Below are the code and all the weights of a small trained network. Each question names an input and a class and asks about switching units off, where a switched-off unit gives its printed mean instead of its output.

import numpy as np


def w(rows, s, z=0):
    codes = np.array(rows[::2]) - 128.0
    scale = np.full(codes.shape[1], s)
    scale[-1] = z or s
    return codes * scale


def f(y):
    return y / 2 * (1 + np.tanh(0.7978845608 * (y + 0.044715 * y**3)))


def log_softmax(a):
    a = a - a.max(-1, keepdims=True)
    return a - np.log(np.exp(a).sum(-1, keepdims=True))


def net(x, mask):
    res = np.array(x, float).reshape(1, 8) / 4 @ E
    y = f(res @ A[0][:, :-1].T + A[0][:, -1])
    res = res + np.where(mask, y, B[0][:, -1]) @ B[0][:, :-1]
    return log_softmax(res[-1] @ U[:, :-1].T + U[:, -1])


A, B = {}, {}
E = w([
[137,120,139,121,116,166,116,138,136,164],'x0',
[113,131,138,122,129,131,130,134,124,132],'x1',
[192,64,180,43,171,111,96,129,154,75],'x2',
[195,103,111,161,71,131,106,254,60,83],'x3',
[130,127,122,133,134,119,132,126,131,125],'x4',
[149,136,116,138,131,105,115,114,130,120],'x5',
[208,171,175,126,125,127,238,151,169,125],'x6',
[152,185,105,149,213,226,98,152,150,84],'x7',
],0.0081)
A[0] = w([
[84,203,56,233,129,129,177,119,76,182,62],'n1',
[78,88,71,127,151,140,41,129,96,108,88],'n2',
[134,56,186,30,176,117,123,139,133,71,65],'n3',
[225,220,184,130,88,127,221,114,169,119,148],'n4',
[88,83,88,146,131,132,13,129,87,116,22],'n5',
[127,122,112,123,105,124,120,254,69,87,3],'n6',
[195,86,70,152,59,132,94,243,75,84,51],'n7',
[150,195,121,160,208,189,79,145,151,84,56],'n8',
[138,190,93,132,180,216,110,144,142,61,76],'n9',
[182,184,150,115,121,119,200,166,181,117,40],'n10',
[106,80,88,138,144,146,84,68,141,161,208],'n11',
[156,47,155,31,174,151,82,153,167,70,54],'n12',
[149,64,143,122,29,56,157,96,118,150,141],'n13',
[168,82,131,62,189,88,120,116,120,90,149],'n14',
],0.0064,0.0027)
B[0] = w([
[200,183,109,185,32,127,99,148,192,144,234],'n1',
[104,85,190,186,147,137,146,89,93,76,193],'n2',
[165,152,73,184,53,138,114,151,186,167,201],'n3',
[103,68,177,154,186,129,84,154,94,41,250],'n4',
[141,61,189,179,111,124,84,123,103,99,188],'n5',
[148,169,141,81,139,102,146,65,178,117,199],'n6',
[108,186,135,44,157,182,204,2,193,114,254],'n7',
[176,93,83,85,160,22,202,129,49,197,204],'n8',
[159,51,90,83,129,25,202,155,53,222,208],'n9',
[131,81,199,188,126,130,87,85,89,95,181],'n10',
[80,136,182,108,130,142,143,132,129,86,201],'n11',
[181,195,81,191,44,120,79,154,159,152,209],'n12',
[102,106,49,89,143,103,157,170,42,186,214],'n13',
[151,187,108,129,92,147,95,170,163,148,194],'n14',
],0.0073,0.0054)
U = w([
[147,67,63,70,128,40,188,177,20,227,81],'0',
[184,219,76,224,33,145,102,184,179,143,65],'1',
[112,192,160,22,157,146,182,2,197,113,124],'2',
[124,39,232,207,142,143,104,154,64,29,86],'3',
[117,150,99,100,131,144,135,173,105,112,254],'4',
],0.0082,0.0084)

Each question gives the input, the list of numbers given to net, and the class t.
The units are the neurons (one row each of A and B). Each row of codes is followed by its name. A weight is (code - 128) times the scale printed after its matrix; where a second scale follows, it is the last column's (A, B and U).
mask holds one flag per neuron, in row order. A switched-off neuron (its flag False) gives its mean, the last column of its row in B, instead of its output. The means were averaged over made-up inputs and are rounded, as every weight is.
A unit's drop is (log p(t) with every unit on - log p(t) with that unit switched off) / (log p(t) with every unit on - log p(t) with every unit switched off).
The circuit of an input: a set's keep is (log p(t) with only the set's units on - log p(t) with every unit switched off) / (log p(t) with every unit on - log p(t) with every unit switched off). Starting from the 12 units with the biggest drops (on a tie, the unit counted first), units are removed one at a time, each time the one whose removal leaves the highest keep (on an exact tie, the one counted first), for as long as the keep stays at least 0.8.
units of the circuit, in order: the units of the circuit, biggest drop first
k most important neurons: the k neurons with the biggest drops, biggest first
drop when u is switched off: that unit's drop, to one decimal
input [2,3,-2,-4,0,2,5,8], class 0: units of the circuit, in order : (n9, n8)
input [3,-2,8,7,-6,6,-6,8], class 0: 3 most important neurons : (n9, n8, n1)
input [5,1,-2,8,8,-8,-8,0], class 2: units of the circuit, in order : (n7)
input [8,5,3,0,3,4,4,3], class 3: units of the circuit, in order : (n4, n7)
input [-7,-8,1,5,7,5,-8,-6], class 3: 4 most important neurons : (n5, n2, n9, n8)
input [-8,5,-8,-8,-7,-2,-3,6], class 1: 2 most important neurons : (n1, n7)
input [1,4,-3,4,-1,3,8,-4], class 3: 2 most important neurons : (n4, n10)
input [-1,-5,7,0,4,-1,6,-4], class 1: units of the circuit, in order : (n3, n12)
input [7,5,6,-5,3,-8,4,2], class 1: 3 most important neurons : (n12, n3, n7)
input [-7,4,8,8,3,-2,-7,-4], class 1: 3 most important neurons : (n12, n3, n14)
input [2,6,1,1,3,-6,6,5], class 3: 2 most important neurons : (n4, n10)
input [0,-4,1,6,2,1,5,0], class 2: 2 most important neurons : (n7, n6)
input [6,-8,6,-5,0,7,-2,-2], class 1: 4 most important neurons : (n12, n7, n3, n14)
input [5,7,-4,0,4,-2,8,7], class 3: units of the circuit, in order : (n4)
input [6,-8,0,4,4,-8,0,-3], class 2: 2 most important neurons : (n7, n9)
input [1,8,7,-2,1,4,-7,6], class 1: 3 most important neurons : (n12, n3, n14)
input [0,3,-3,8,-1,1,6,-2], class 2: drop when n12 is switched off : 0.0
input [4,2,2,8,-4,-3,3,-5], class 2: drop when n6 is switched off : 0.1
input [-5,8,6,-5,-2,3,5,-5], class 1: drop when n7 is switched off : 0.2
input [7,-8,7,4,-3,5,-1,2], class 1: units of the circuit, in order : (n12)
